Where the symbols take the nodes:
at | zi za
Z387 | Z921 Z887
Z142 | Z707 Z172
Z274 | Z332 Z642
Z54 | Z922 Z729
Z945 | Z173 Z313
Z534 | Z45 Z36
Z459 | Z887 Z413
Z406 | Z642 Z203
Z203 | Z29 Z831
Z664 | Z380 Z142
Z57 | Z274 Z294
Z509 | Z459 Z664
Z707 | Z427 Z921
Z582 | Z274 Z406
Z887 | Z462 Z739
Z413 | Z739 Z821
Z192 | Z690 Z54
Z735 | Z500 Z322
Z29 | Z368 Z707
Z921 | Z380 Z462
Z642 | Z294 Z406
Z290 | Z664 Z515
Z515 | Z849 Z849
Z152 | Z54 Z152
Z690 | Z566 Z922
Z462 | Z413 Z509
Z739 | Z509 Z290
Z322 | Z534 Z192
Z791 | Z313 Z192
Z769 | Z582 Z57
Z922 | Z36 Z639
Z313 | Z566 Z500
Z566 | Z735 Z152
Z36 | Z729 Z831
Z173 | Z791 Z566
Z831 | Z151 Z172
Z729 | Z639 Z151
Z639 | Z192 Z500
Z332 | Z54 Z36
Z45 | Z192 Z192
Z380 | Z459 Z945
Z151 | Z961 Z769
Z849 | Z945 Z791
Z172 | Z769 Z274
Z961 | Z172 Z582
Z427 | Z387 Z459
Z821 | Z290 Z380
Z294 | Z203 Z29
Z368 | Z142 Z427
Z500 | Z152 Z534

The rows follow the links: the fewer symbols apart two nodes are, the more alike their rows tend to be.

Each row is also shifted at random along 2 hidden directions that mean nothing.

Some nodes, each with a row of numbers:
Z45
[ 14   5  13 -17  18   5   8 -26  -5  -1   3 -15  -2  11  22   2 -25 -15   3 -20 -21   7 -10 -14  -5  11  -9 -15   3   5  -2 -29   7  -2 -21 -28  -1  -3  16 -16  13]
Z368
[-57  11   6  -2 -12  -5 -23  25   5 -20  11  31   2 -11 -34   4  26  12   6  15   6  12  20  -1  30  -8  10 -23   3  19   0   9  -4 -13  30   0  -4   3   5  -2  12]
Z887
[ 58   6 -18  11  11 -15  -9  -4   7  12  21  24  -1  17 -22 -14   5  11  13   2  25 -19 -25  -3  11  22   7 -11 -13  12  12  -9 -11   9   4  11   1  12   0   0  -2]
Z413
[ 76   3 -22  14  13 -23   0  -9   2  20  17  16  -1  20 -17 -17   3   6   9  -1  29 -23 -31   3   3  24   9   2 -13   4  12  -7 -13  12   0  15  -6  13  -3  -1  -8]
Z515
[ -7   0  -8  -2 -29 -12  16 -11 -24   2   7 -26 -19   3 -10   1  -6   0   9   0  13  -6  -3  17 -14   8   8  28  17 -26   2   7  -6  -7  -5  28 -21  17 -12  10  -9]
Z534
[ -3   4  20 -15  16  39 -14 -18   2 -21   3 -17  -6  17  25  33 -22   5   9  -9 -21   4  -9 -26 -27  -2 -12 -14 -33   3  -7 -18  18  14 -24 -29  55 -11  24  -9   7]
Z290
[-12   1 -14  11 -13   4  -8  -3 -12  -1  15  -5 -16  20 -16   9   2  22  20  12  31 -25 -17   7 -30   8   5  20 -28 -17   7  12  -3  12  -6  31  23  13  -3  13 -14]
Z54
[ 12  -2  14  -6  26  34  -8 -15   4  -7  -8 -15   4  13  34  22 -21  -2  -2  -9 -19   1 -10 -23 -25  -2 -15 -11 -32   2  -6 -16  15  17 -26 -31  50 -15  20  -9   2]
Z313
[-32  11  12 -24 -21   0  12 -22 -28 -17  12 -32 -18   5  -2  14 -19  -4  13  -9  -7  11   4   0 -12   5   5  11  19 -18  -3  -9   3 -16 -12   6 -15  11   3  -5   8]
Z29
[-21   9   8   0 -13   7 -23  28   6 -21  -2  19  10 -16 -25  17  27  10 -12  18  -3  21  23  -4  23 -20   7 -12  -4  12  -5  17   2  -4  26  -2  16  -6   2   1   3]
Z172
[ 58 -14  -6  20  15   4   6  20  13  17 -34   4  25 -19  19  -7  13  -9 -34   9  -7   5   7   7  -1 -18  -8  10  -9   2  -4  19   4  12   5  -4  14 -18  -8   7 -15]
Z152
[ 99  10  12 -22  12   4  10 -31 -14   1   1 -29   1  13  18  14 -28 -20 -10 -22 -26  19 -19 -17  -1  13  -4  -8  -4  -3  -1 -34   9   6 -26 -31  12  -4  18 -17   7]
Z462
[ 22   3 -18  11  11 -23  -3  -3   7  16  21  29  -3  16 -22 -22   7   9  18   2  29 -21 -22   2  11  23   7  -9  -5  11  13  -8 -13   3   8  12 -17  15  -3  -1   0]
Z203
[-103   -5    9    4  -17    6  -11   35   15  -14  -14   18    8  -29   -7    0   24    5   -8   16   -9   12   42    7   17  -29   -1   -5   18    9  -10   28    0  -15   28    3  -13   -9  -10    7    4]
Z735
[-12  10  17 -26  -2  -2  11 -24 -12  -6   9 -18  -8   7   9   5 -24 -15  10 -21 -20  14  -2  -8   2  10  -7 -12  19  -1  -2 -27   6 -12 -14 -23 -17   2  15 -15  17]
Z769
[-30 -19  -5  16   6   3   9  22  15  12 -29   7  16 -26  21 -14  13  -5 -21   8  -6  -2  18  11  -3 -22  -9  11   6   1  -8  23   2   1   8   2  -6 -14 -15  10 -10]

Start, symbols taken left to right, then the node you end at.
Answers are names.
[ -2  -2   4   4 -12  -2  -6  29   6  -4 -19   8  16 -26  -7   1  22  -7 -24  11 -11  21  28   8  21 -22   1   1  12   4  -5  21   0  -7  23  -1  -5 -11  -9   5  -3]
zi zi zi: Z368
[ 24  12 -11   5  -1 -19 -15   5   4   2  23  30  -1  11 -35 -12  13  10  13   7  22  -9 -13   1  26  17  13 -17  -4  14  11  -8 -11  -1  16   7 -12  13   1  -4   5]
za zi zi: Z739
[ 56  17   0  -1  -5  -3 -24  13   3 -13  10  23   7   2 -34  10  22  10  -5  13   6  13   1  -9  28  -2  13 -17 -14  15   4   2  -5   2  23  -2  14   2   7  -4   5]
zi za: Z459
[-98   8  12 -19 -32   7   6 -12 -22 -21  14 -30 -26   4  -2  15 -15   4  23  -4  -1   2  13   7 -21  -1   2  15  18 -23  -3   2   2 -18  -9  14 -13  12   1   4   6]
zi za zi za: Z152
[ 55 -22 -12  16  21 -20  29   7  20  40 -33   3  25 -23  33 -39  -2 -29 -31 -13 -16   0   1  15  17  -5 -12   5  32   7  -3   0  -5   2  -1 -12 -41 -13 -20   1  -8]
zi za zi za: Z642
[ 45  14  -5   6   8  12 -35   7   5 -17  20  26  -3  20 -30  18  16  26  12  15  20  -7 -17 -15   4   7  12 -17 -43  13   8  -1  -1  16   9   4  48   4  12  -1   0]
zi zi: Z380
[ 22   7  -3   7  -6  -5 -21  22   9  -7   6  30   8  -7 -31   1  28  10  -6  14   9   6   8   0  29  -5  11 -12  -6  15   4  10  -6   0  27   4   8   0  -1  -1   2]
za za zi: Z332
[  3   1 -14  15   9  -1 -17  -1   4   0  20  22  -9  21 -19  -3   8  25  23  10  32 -27 -21  -2 -11  14   6  -1 -31   4   9   3  -6  11   2  20  20  12   1   6  -5]
za za zi zi: Z427
[ 32  13  14 -24 -11   9   6 -25 -23 -12   7 -35 -11  12   6  23 -25 -11   4 -13 -19  17  -6 -10 -10   7   0   1   0 -15  -2 -21  10  -3 -20 -14   8   2  14 -10   8]
za za za: Z152
[ 15 -16   3   1  31  -3  21 -13  15  23 -17   0  14  -4  40 -21 -20 -23  -9 -19 -20  -3  -7  -5   2   4 -16 -10  13  11  -2 -19   4   4 -18 -28 -19 -11   0  -9   4]
za zi zi: Z172
[-33  -8   7 -17  23 -32  36 -24   5  25   0   0   5  -6  28 -44 -28 -36   8 -36 -21   3   1   5  22  14 -12 -18  59  17  -1 -34  -5 -26 -11 -27 -81   2  -2 -22  21]
za za: Z534
[ 43 -16  -4  23  15  28  -7  19  14   3 -34  -5  18 -11  25  16  11   5 -31  13  -7  -2   5  -1 -22 -21 -11  15 -38  -4  -8  26  12  26  -3  -2  56 -22  -4  12 -21]
zi za za za: Z406
[ 62   2 -23  13  -1 -27   9 -13  -6  24  15   6  -4  16 -17 -21   0   3  10  -4  27 -24 -30  11   3  25  10  12   3  -6  12  -6 -15   7  -2  25 -20  18 -10   4  -9]
zi za zi za: Z791
[  6   6 -15  12   4 -11 -13   1   5   6  22  27  -6  17 -27  -9  10  17  18   7  29 -20 -21   1   5  18   9  -8 -15  10  11  -4 -12   8   8  14   3  14   1   1   1]
za zi za: Z290
[ 27  15  -5   1  -1 -11 -21   9   5  -8  17  30   3   7 -36   1  20   9   6  10  13   4  -3  -6  28   7  13 -20 -11  18   7  -5  -8   0  19   1   4   7   7  -7   7]
zi zi zi: Z380
[ 30   8 -16   9  -8   2 -16  -5  -9  -5  22   5 -14  24 -29  12   6  22  18  11  31 -19 -24  -2 -15  16  12   8 -30  -9   9   2  -5  14  -2  25  28  15   2   8  -8]
za za zi za: Z152
[-45 -11  14   1  29  41 -10  -2  19  -8 -11  -2   3   3  38  14 -13   6   0  -3 -18  -7   1 -21 -30 -14 -17 -10 -31  10 -10  -2  17  15 -20 -26  48 -20  13  -1  -1]
zi zi zi: Z192
[-98  -4 -19   6  -8 -51  15   3   2  19  26  33 -13  -1 -30 -51  10   3  33  -1  36 -26   3  26  23  20   8  -1  48   7  13   3 -24 -29  19  32 -86  27 -19   4   9]
zi za za zi: Z566
[-14   2  -2  -6 -29  -9  15 -13 -27  -4   6 -30 -18   2  -9   7 -10   1   7  -4   7  -2   0  13 -16   6   9  30  17 -27   1   6  -2 -10  -6  27 -17  14  -7   9  -6]
zi zi za: Z566
